In the rows, 128 means zero.
Each row of numbers stands for one element and depends on some of the facts below. Use the named rows to name the rest.

Facts:
romer {Δ=triflen, σ=drudiskar stasu}
gudril {Δ=brifu, σ=gotu}
pubal {σ=greluflik drudiskar klatratru drudok pupli}
skivom {σ=kligrol zugril stuson leplas}
melo {σ=pliklem viger tuklil pleton}
duvu {Δ=mepli}
gruba {Δ=mepli}
rofur {Δ=gotu}
griflugas {σ=segruson boval letrubem stasu gridros}
fidukik {σ=kligrol fluzoplum gredem drefel lesen drogu}
gridros {Δ=drokes pleton}
debubon {Δ=difli}
fabrek {Δ=difli, σ=viger pluvamu klopor stuson}
lesen {Δ=gudril}
lidu {Δ=flevel}
sekli {Δ=mepli}
triful {Δ=guko voklunas skivom}
sines {Δ=lonu guko debubon, σ=baver klatratru brifu}
grugeskik {σ=viger vidram vostis gridros}
kotin {σ=pluvamu trogruk}
drobra {Δ=mepli ludris}
klosuskun {σ=greluflik gristek stuson}
pobotre {σ=lonu bivum}
plagripin {σ=kligrol mepli letrubem plipek}
bibur {σ=pliklem feklon dustos vusketik leplas}
gotu {Δ=rotrilu}
grubo {Δ=sines dudren}
trogruk {Δ=sines}
nutro {σ=fluzoplum lufler taten lesen}
meklal {σ=trupidrak grubo mota lelok}
pabol {σ=gruba sekli vobosok retrin}
tresor {Δ=klefler nugi}
floklir {Δ=vapur, σ=pide viten gredem brerul klopor}
mukopo {Δ=tuklil klefler lesen, σ=pide dretis beplor bruba gretan}
tralir {Δ=grubo rofur zugril nunoval}
klatratru {Δ=stedis plepi}
droflus {Δ=grubo sovan}
triflen {Δ=guko pleton}
flevel {Δ=gudril, σ=trupidrak kezu stapom fudil}
guko {Δ=pleton, σ=pide}
nunoval {Δ=klefler}
greklos {σ=fudil}
lonu {Δ=mepli vusketik}
dopi {Δ=stabrim taten, σ=ludris}
plustam {Δ=guko}
dutu {Δ=tuklil}
famu {Δ=vapur, σ=difli viten}
genu {σ=flugrur drafa stukan stabrim}
bruba {Δ=gridros}
malak {σ=triflen mota nunoval}
nugi {Δ=stapom fabrek}
stasu {Δ=difli duvu}
pliklem {Δ=brifu dutu}
gebrur {Δ=greluflik guko fudil, σ=flolur}
tufor {Δ=tralir, σ=lufler debubon}
faskati {Δ=gotu dudren, σ=bilo plipek lesen tresor}
flimefen {σ=greluflik skonam drokes triful gazil tresor}
skonam {Δ=tuklil}
lutrir {σ=pliklem flolur lidu mota drogu}
fisota {σ=dretis kuvuflel}
voklunas {Δ=stasu}
fudil {Δ=pleton}
tovis {σ=klatratru gredem}
gidal {σ=sekli drefel nunoval}
klesistok {Δ=difli zugril}
drokes {Δ=kligrol debubon}
gristek {Δ=trepem mepli}
dradodal {σ=trakel tenum mazik stukan lufler}
pelu {Δ=lesen, σ=stapom gigril}
sovan {Δ=kligrol flugrur gebrur}
pupli {Δ=stapom}
ziflok {Δ=difli, σ=triflen vukor lesen trovaskal}
gigril {Δ=drokes}
plepi {Δ=duvu, σ=stapom vukor}
kezu {Δ=klosuskun staskar}
staskar {Δ=brifu dudren}
plisku {Δ=kligrol, σ=klesistok gigril}
vapur {σ=giflir}
flose {σ=bruba trovaskal}
stabrim {Δ=mepli}
fluzoplum {Δ=skivom}
stukan {Δ=mepli pleton}
keli {Δ=plisku, σ=kezu}
fuzon {σ=gretan}
stedis {Δ=plisku pleton}
kligrol {Δ=difli}
tupluzu {Δ=sines, σ=viger trepem dustos mepli gretan vobosok}
stigra {σ=triful brerul}
mepli {Δ=brifu}
dizun {σ=pide kligrol drafa drokes plipek}
rotrilu {Δ=dudren}
difli {Δ=gotu}
flolur {Δ=mepli}
dudren {σ=taten}
muzam {σ=sarestul flatum klopor fufes}
nipafla {σ=brerul plipek giflir}
vusketik {Δ=brifu}
bedur {Δ=kligrol, σ=lidu mota pluvamu}

Some rows with their names:
bruba: [118 127 119 124 129 129 144 117 114 137 129 132 128 133 126 144 128 128
 122 122 128 135 136 129 137 129 115 115 126 117 129 123 110]
flugrur: [107 116 132 146 122 123 120 125 125 127 123 133 122 121 132 160 132 139
 168 119 134 122 143 134 125 136 132 155 133 133 133 127 121]
genu: [122 126 146 141 117 139 111 116 150 104 126 132 123 128 139 136 126 136
 136 125 132 115 127 126 109 125 136 150 120 136 121 123 138]
vapur: [131 121 142 137 124 137 114 113 161 107 133 129 126 130 122 133 129 131
 131 127 129 117 112 125 105 113 127 139 123 128 115 119 122]
dizun: [132 121 142 136 122 136 117 115 151 108 130 128 127 128 129 128 129 135
 133 127 132 120 118 124 108 115 131 139 125 132 119 123 127]
pide: [119 108 130 135 127 117 128 133 126 124 127 132 126 124 118 140 131 137
 149 120 127 128 127 131 126 122 125 139 139 133 128 126 114]
guko: [167 153  72  90 113 150 178  82 103 139 133 159 147 127 153  42 154 137
  21 121 149 137 157 126 182 108  76  96  56 123 106  71 130]
pleton: [151 119  85 113 111 127 179 105  79 145 124 153 142 103 129  47 170 151
  96 119 165 140 156 136 161 108  99 126 100 143 111 102 127]
melo: [152 126 136 134 121 132 125 114 142 115 126 128 129 128 123 113 129 130
 123 128 133 120 115 128 102 112 130 134 122 134 115 129 127]
triful: [134 129 103 115 136 113 130 142 121 143 129 139 129 131 134 125 123 124
 109 123 114 128 135 133 158 133 111 121 114 125 131 112 121]
gretan: [124 109 130 135 127 117 132 129 118 127 125 133 126 127 117 140 130 136
 146 121 127 130 127 132 124 120 126 137 140 132 126 128 114]
malak: [147 127 137 134 122 136 116 112 143 109 126 124 128 128 123 114 129 135
 128 128 130 119 118 125 102 112 129 136 118 128 119 130 127]
tresor: [128 131 123 122 145 100 102 158 130 141 134 127 122 133 129 153 104 113
 125 122 101 122 127 134 149 130 121 124 128 113 140 128 128]
kuvuflel: [105  99 138 136 126 122 132 116 123 118 135 135 122 135 112 166 129 135
 136 115 124 136 126 128 119 115 119 129 147 125 125 124  98]
zugril: [128 110 129 131 131 111 123 139 124 128 121 133 126 124 117 131 135 134
 152 121 127 125 127 134 126 125 129 138 133 138 125 130 121]
tenum: [110 117 137 143 119 118 105 136 120 123 123 139 122 119 141 147 127 143
 159 120 130 119 146 135 129 137 140 159 133 141 132 128 132]
dradodal: [121 131 148 141 115 140 100 114 146 107 124 133 123 126 145 136 126 135
 137 125 134 113 134 126 112 127 140 155 119 137 122 124 142]
leplas: [134 113 126 133 128 112 131 131 119 132 123 131 127 123 117 129 135 136
 149 123 130 127 129 135 124 122 129 139 137 134 126 132 119]
difli: [ 72 115 193  87 167 121 122 166 131 158  54 128 115 147 139 130 192 121
 125 123 146 134 133 111 169 182 145  63  94 181 103 134  97]
taten: [118 113 130 141 122 116 113 132 122 126 124 134 123 120 130 136 132 137
 158 122 131 122 140 134 123 129 133 153 133 137 129 128 127]
letrubem: [131 112 123 134 129 112 131 142 126 130 126 134 128 120 117 128 135 136
 154 124 130 126 125 134 126 125 129 142 140 137 127 129 121]

Which element is each row?
No name comes twice in this set of rows, the named rows included.
[155 143 101 111 130 124 137 119 121 139 129 141 132 138 138 107 125 123
  84 125 118 127 138 129 157 125 106 112  93 119 125 106 123] -> plustam
[ 81 164 123 139 146 159 195  85 130 186 119  95 129 133 119 226 141 116
 167 122 163 142 134 134 129 154  92 104 103  63 125 131  68] -> drokes
[151 129 136 137 123 134 112 116 135 112 125 120 127 128 121 106 136 135
 128 132 135 120 120 125 102 110 132 133 113 126 125 126 134] -> meklal
[128 132 119 122 149  95 106 162 134 135 139 128 121 132 129 159 101 112
 123 123 101 121 122 135 148 126 122 119 133 105 142 128 135] -> skonam
[135 151 138 131 124 137 101 120 149 121 126 130 122 142 154 153 103 121
 117 129 114 114 138 125 126 142 133 138 107 126 129 126 132] -> tufor
[130 135 136 117 146 114 100 145 131 134 125 124 120 132 129 134 121 112
 112 124 114 121 122 128 141 123 125 115 116 117 129 130 138] -> nugi
[113 103 117 137 135 112 127 159 151 131 133 131 133 109 118 116 150 138
 171 132 138 122 119 134 130 131 127 148 144 138 128 114 131] -> baver
[176 160 118 122 128 131 125 109 164 139 130 132 129 171 138 164  89 111
 103 132  84 120 122 128 125 146 115 115 102 112 126 120  87] -> tupluzu
[135 144  82 111 123 138 202 100  92 166 126 140 144 111 131  89 159 139
 102 123 167 143 153 135 162 127  91 110  98 115 115 106 113] -> gridros
[118 173 137 137 135 168 172  78 140 157 123  93 130 136 120 187 130 112
 137 131 159 133 120 125 103 136 107 107  99  76 119 138  92] -> bedur
[143 146 121 130 128 134 138 115 147 137 125 126 128 150 133 165 112 119
 130 130 110 125 125 128 123 145 119 124 115 116 131 123 101] -> droflus
[175 161 104 108 124 138 145  99 124 140 128 132 135 138 139  99 124 123
  74 128 127 125 135 129 139 120 103 110  82 112 116 112 122] -> gebrur
[143 148 126 119 150 100  95 154 135 120 141 119 119 137 132 160  83 106
  94 125  91 115 111 130 139 120 123 108 129  96 143 131 155] -> dutu

The same elements again, as new rows of numbers:
Named rows:
tufor: [165 134 110 152 156 123 135 154 127 111 147 103 156 131 136 154 105 118
 139 141 130 132 135 111 220  93 119 118 117 124 182 146 117 154 152 113
 178 104 144 131  87]
lufler: [157 134 113 158 129 122 124 149 138 115 125 103 151 122 131 142  98 130
 126 139 130 117 147 102 139  98 140 113 125 131 142 169 125 147 144 126
 164 110 137 132 125]
mepli: [151 123 116 167 102 124 131 139 144 120 128 112 128 145 126 143 102 145
 126 143 126 157 156 124  88  95 135 113 123 118 135 154 127 144 143 117
 149 109 141 131 118]
lonu: [164 130  98 171  92 124 133 132 155  81 142 116 123 154 140 135 121 116
 113 161 129  89 160  99  94 134 131 103 106 105 135 133 115 141 128 149
 124  97 200 109 156]
plagripin: [155 132 110 163 141 122 138 140 141 136 151 114 134 131 137 152 100 142
 136 141 119 143 152 120 173  95 119 113 118 113 148 129 120 146 154 120
 149 103 168 133  80]
kligrol: [156 130 108 162 123 125 144 162 138 111 134 124 136 127 130 145 106 136
 132 134 128 137 149 110 125  98 142 113 126 138 138 152 122 142 149 133
 142 111 172 132  92]
brifu: [146 126 120 192 138 130 122 130 155 140 116 107 137 114 137 135 107 130
 138 141 117  97 162 108  89 105 144 112 132 107 122 141 121 146 152 113
  98 116 138 129  82]
staskar: [150 129 117 177 146 131 137 136 135 113 143 116 140 115 130 151 109 137
 134 146 125 122 150 120 142  94 124 115 117 119 141 162 120 151 154 110
 120 109 138 139  95]
tenum: [158 136 113 156 131 122 120 149 138 114 122 102 154 120 131 141  98 126
 125 139 132 112 145  97 141  98 142 113 125 133 146 175 125 147 145 128
 172 110 129 132 126]
tovis: [155 131 110 168 143 121 136 139 145 142 146 112 134 132 139 150 101 134
 141 140 119 139 153 115 164  96 124 113 122 108 153 115 117 144 158 117
 142 106 167 129  63]
stigra: [155 131 110 163 144 121 136 139 143 139 148 113 136 131 138 151 100 138
 137 141 119 143 152 117 173  96 121 113 120 112 151 127 118 145 154 119
 149 103 167 132  76]
dopi: [155 135 101 162  55 129 129  88 158 146 144  28  81 204  87 184 107 142
 100 150 115 245 148  69 139 104  96 117 120  99 159 100 118 114 169 101
 149 113  36 108  36]
klosuskun: [136 130 117 197 192 133 134 111 128 125 160 129 139  79 124 145 119 144
 135 159 124  99 147 111 132  91 120 119 112 113 133 162 112 155 165  99
  85 107 136 152  50]
griflugas: [154 130 111 166 140 123 139 139 144 139 148 115 132 133 138 151 101 140
 138 140 118 146 153 120 168  97 121 113 121 111 149 122 119 145 154 118
 141 105 170 130  70]
kuvuflel: [153 129 113 158 116 126 142 153 140 111 136 115 133 130 128 146 103 149
 127 138 124 140 153 129 137  98 129 113 123 133 126 170 126 149 139 129
 141 109 168 136 125]
voklunas: [158 138 106 156 123 119 136 149 148 135 141 123 134 129 140 152  91 143
 131 131 121 137 157 105 150  99 135 108 122 128 136 134 124 133 157 140
 152 105 176 129  99]
drogu: [156 129 113 165 116 126 139 151 141 114 131 112 136 129 131 146 101 141
 131 137 123 134 152 119 128  97 134 112 124 129 131 159 125 147 144 128
 140 111 159 133 120]
meklal: [158 133 110 169 128 125 143 132 135 129 155 113 135 128 138 157  95 144
 138 141 115 147 148 116 174  86 119 110 114 115 144 130 124 147 160 123
 154 105 165 139 106]
plustam: [164 134 107 151 116 121 143 166 143 119 140 130 136 150 141 160  95 133
 136 128 130 158 156 116 149  96 132 110 120 129 162 131 123 131 158 130
 156 104 165 122  91]
pide: [154 129 113 164 118 126 137 152 143 117 131 113 136 129 131 145 102 140
 130 137 124 134 154 120 128  98 135 113 125 128 132 158 124 147 142 126
 140 111 161 132 111]
drudok: [155 127 114 174 121 127 135 151 148 126 122 113 134 132 136 141 106 129
 137 134 122 127 156 113 110 104 144 112 132 120 137 135 121 144 148 123
 125 114 158 125  84]

Which element is each row?
No name comes twice in this set of rows, the named rows included.
[155 130 111 171 142 122 135 139 146 144 144 114 134 134 139 149 102 133
 142 139 118 138 154 114 160  96 126 112 123 106 154 112 117 143 158 117
 138 107 167 128  57] -> pubal
[148 139 109 172 174 122 128 123 130 134 155 114 147  92 131 144 105 140
 131 150 123 108 142  98 178  92 125 116 115 120 140 153 116 151 160 120
 145 105 156 146  75] -> dudren
[162 131 115 150 111 120 123 160 138 106 119 111 150 151 132 149  97 122
 127 136 139 147 149 109 118  96 142 114 123 130 169 161 126 139 146 119
 182 106 115 123 122] -> stukan
[163 131 107 154 130 119 144 164 147 135 146 135 134 156 145 161  98 128
 143 129 128 165 158 117 160  98 129 111 121 117 177 100 116 128 164 124
 150 102 169 119  49] -> romer
[155 151 100 147 141 109 127 140 163 177 151 134 134 110 150 151  74 162
 126 124 113 120 171  92 176 102 132 102 122 124 108 122 124 120 164 160
 152  99 213 133  91] -> skivom
[165 135 109 147 106 120 137 174 154 125 123 129 138 149 144 153  90 133
 133 121 129 143 164 113 129 104 143 107 129 135 145 138 126 127 151 140
 150 107 172 118 105] -> triful
[148 137 105 173 138 122 134 144 147 138 134 133 133  99 132 136 101 146
 127 134 124 112 156  90  94 102 155 110 129 136 110 145 120 134 157 147
 121 112 183 137  76] -> greluflik
[150 141 106 165 150 121 124 142 136 124 133 122 148  89 127 135 101 139
 122 140 131  99 144  79 121  98 153 112 126 145 122 173 121 141 153 143
 151 112 161 141  97] -> flugrur
[159 128 105 161 135 122 151 146 137 135 154  94 130 129 135 146 105 142
 142 139 107 143 141 121 221  97 117 113 124 118 139 121 118 159 143 131
 163 111 209 134  81] -> fabrek
[156 137 105 154 142 117 139 148 143 140 155 130 134 130 139 155  95 144
 134 136 123 149 154 111 170  95 125 111 117 123 150 125 119 134 160 131
 156 101 177 132  70] -> guko
[157 131 126 166 128 133 126 146 150 114 119  90 150 124 144 150  97 134
 134 135 116  92 163 137 174 104 119 111 123 115 123 184 130 155 135 110
 119 112 127 131 160] -> lesen

The same elements again, as new rows of numbers:
Known rows:
plepi: [110  81 164 141 162 162 134  46  97 119 185 168 119]
klatratru: [115 112 119  94  19 136 140  85 113 146 178 149 107]
vidram: [125 134 102 119 122 121 129 168 124 114 128 110 114]
fluzoplum: [ 80 125 142 119 107 138 147 161 118 160 162 133 150]
dudren: [147  70 178 219 182 144 168 132 197  98  30 141 145]
grubo: [149  88 147 160 135 116 130 139 193 157 112  85 154]
vostis: [126 127 101 115 121 133 122 162 125 125 131 116 110]
gruba: [149 128 150 124 102  82 148 123 141  83 220 151 121]
klopor: [150 142  94 112 107 113 116 148 117 119 118 106 111]
bivum: [117 123  98 124 129 124 128 160 120 115 130 115 110]
beplor: [127 137 104 116 134 137 127 172 126 113 143 113 136]
tufor: [ 94  82 121 141 143 124 119 123 154 171  98 165 190]
greluflik: [136 124 163 137  59 180 144 124 141 129  86  89  74]
lonu: [155 116 167 139  99 101 131 126 168 106 193 127 122]
stigra: [148 133 106 145 126  97  99  98  79 129  68 137 141]
letrubem: [124 136 100 130 121 118 131 162 115 118 128 114 122]
sovan: [116 117 150 114  85 161 129 126 155 194 147  88 154]
flose: [112 126 132 119 170 145 120 146  98 120 105 142 151]
tupluzu: [173  99 186  90 109 156 124 112 151 158 110 129 173]
sekli: [139 121 156 126 108  80 153 124 136  88 226 152 123]
dretis: [129 139 107 111 143 148 128 174 123 103 146 114 136]

Rows to name:
No name comes twice in this set of rows, the named rows included.
[ 99  93 128 118 114 186 120  97 133 181 183 105 130] -> gigril
[111 144 160  88 111 184 147 137 129 158 188 109 148] -> bruba
[ 81 179  62 100 107 116  96  97 140 180 162 157 144] -> tresor
[115 143 166 108  86 166 154  98 120 156 179 111 123] -> stedis
[ 91 134 209 108 121 153 147 140 125 163 166  96 132] -> triflen
[136 146 117 157 133  97 105 115  73 123  78 148 152] -> plagripin
[128  95 121 131 162 137  97 105  92 122 109 148 117] -> greklos
[100 155  63  97  99 134 127 106 124 154 154 151 116] -> pupli
[197 156 189 192 129 120 196 104 155  18 182 140  76] -> mepli
[119  76 127 180 139  74 108 112 148 182  83 156 223] -> faskati
[117 105 181 130 124 201 120 109 134 156 171  86 102] -> fudil
[173 149 183 192 143 133 139 133 210  29 129 141  58] -> brifu

